Below are the code and all the weights of a small trained network. Each question names an input and a class and asks about switching units off, where a switched-off unit gives its printed mean instead of its output.

import numpy as np


def w(rows, s, z=0):
    codes = np.array(rows[::2]) - 128.0
    scale = np.full(codes.shape[1], s)
    scale[-1] = z or s
    return codes * scale


def f(y):
    return y / 2 * (1 + np.tanh(0.7978845608 * (y + 0.044715 * y**3)))


def log_softmax(a):
    a = a - a.max(-1, keepdims=True)
    return a - np.log(np.exp(a).sum(-1, keepdims=True))


def net(x, mask):
    res = np.array(x, float).reshape(1, 8) / 4 @ E
    y = f(res @ A[0][:, :-1].T + A[0][:, -1])
    res = res + np.where(mask, y, B[0][:, -1]) @ B[0][:, :-1]
    return log_softmax(res[-1] @ U[:, :-1].T + U[:, -1])


A, B = {}, {}
E = w([
[29,143,113,132,182,189,159,100],'x0',
[196,165,199,184,99,126,115,4],'x1',
[118,54,118,34,93,20,218,196],'x2',
[135,117,109,122,128,103,136,137],'x3',
[147,183,132,136,94,113,166,84],'x4',
[30,60,189,106,162,98,246,56],'x5',
[187,112,64,116,105,85,86,184],'x6',
[74,218,132,192,172,254,40,111],'x7',
],0.0055)
A[0] = w([
[206,118,142,126,95,24,162,123,189],'N0',
[153,179,110,170,162,209,29,161,253],'N1',
[165,106,112,130,99,77,138,154,214],'N2',
[160,155,88,106,140,107,55,214,169],'N3',
[3,74,116,98,169,116,204,143,211],'N4',
[111,201,153,230,165,219,90,62,198],'N5',
],0.0083,0.0043)
B[0] = w([
[218,40,184,56,66,170,202,83,197],'N0',
[99,151,78,189,139,182,2,131,238],'N1',
[143,38,98,95,73,124,188,143,178],'N2',
[156,63,61,213,77,137,113,216,188],'N3',
[79,160,138,126,234,31,181,197,219],'N4',
[42,174,198,108,166,209,47,48,244],'N5',
],0.0079,0.011)
U = w([
[150,131,58,210,80,149,54,193,5],'0',
[249,69,168,43,53,111,194,91,131],'1',
[45,246,200,121,166,194,57,3,180],'2',
[53,163,151,102,205,6,187,195,196],'3',
],0.0071,0.0018)

Each question gives the input, the list of numbers given to net, and the class t.
The units are the neurons (one row each of A and B). Each row of codes is followed by its name. A weight is (code - 128) times the scale printed after its matrix; where a second scale follows, it is the last column's (A, B and U).
mask holds one flag per neuron, in row order. A switched-off neuron (its flag False) gives its mean, the last column of its row in B, instead of its output. The means were averaged over made-up inputs and are rounded, as every weight is.
A unit's drop is (log p(t) with every unit on - log p(t) with that unit switched off) / (log p(t) with every unit on - log p(t) with every unit switched off).
The circuit of an input: a set's keep is (log p(t) with only the set's units on - log p(t) with every unit switched off) / (log p(t) with every unit on - log p(t) with every unit switched off). Starting from all 6 units, units are removed one at a time, each time the one whose removal leaves the highest keep (on an exact tie, the one counted first), for as long as the keep stays at least 0.8.
circuit, biggest first: the units of the circuit, biggest drop first
unit that matters most: the unit with the biggest drop
top k neurons: the k neurons with the biggest drops, biggest first
drop when u is switched off: that unit's drop, to one decimal
input [-8,-4,4,4,7,3,3,6], class 1: circuit, biggest first	(N1, N4)
input [6,-5,-1,-4,5,6,-3,1], class 3: unit that matters most	N4
input [8,1,3,7,8,-6,-3,-2], class 1: circuit, biggest first	(N5, N1)
input [-8,3,1,-2,7,7,4,6], class 1: top 2 neurons	(N1, N5)
input [-6,-4,4,-8,8,7,-7,8], class 3: top 2 neurons	(N4, N1)
input [-4,-4,5,-5,-8,5,5,-8], class 1: top 2 neurons	(N0, N2)
input [8,6,6,-2,7,7,-4,2], class 3: top 2 neurons	(N4, N1)
input [-3,0,-5,-3,0,-1,5,-5], class 1: drop when N1 is switched off	0.1
input [7,-1,-5,0,2,3,6,-6], class 3: drop when N0 is switched off	0.1
input [-1,6,-1,-6,6,8,4,-3], class 1: drop when N5 is switched off	0.0
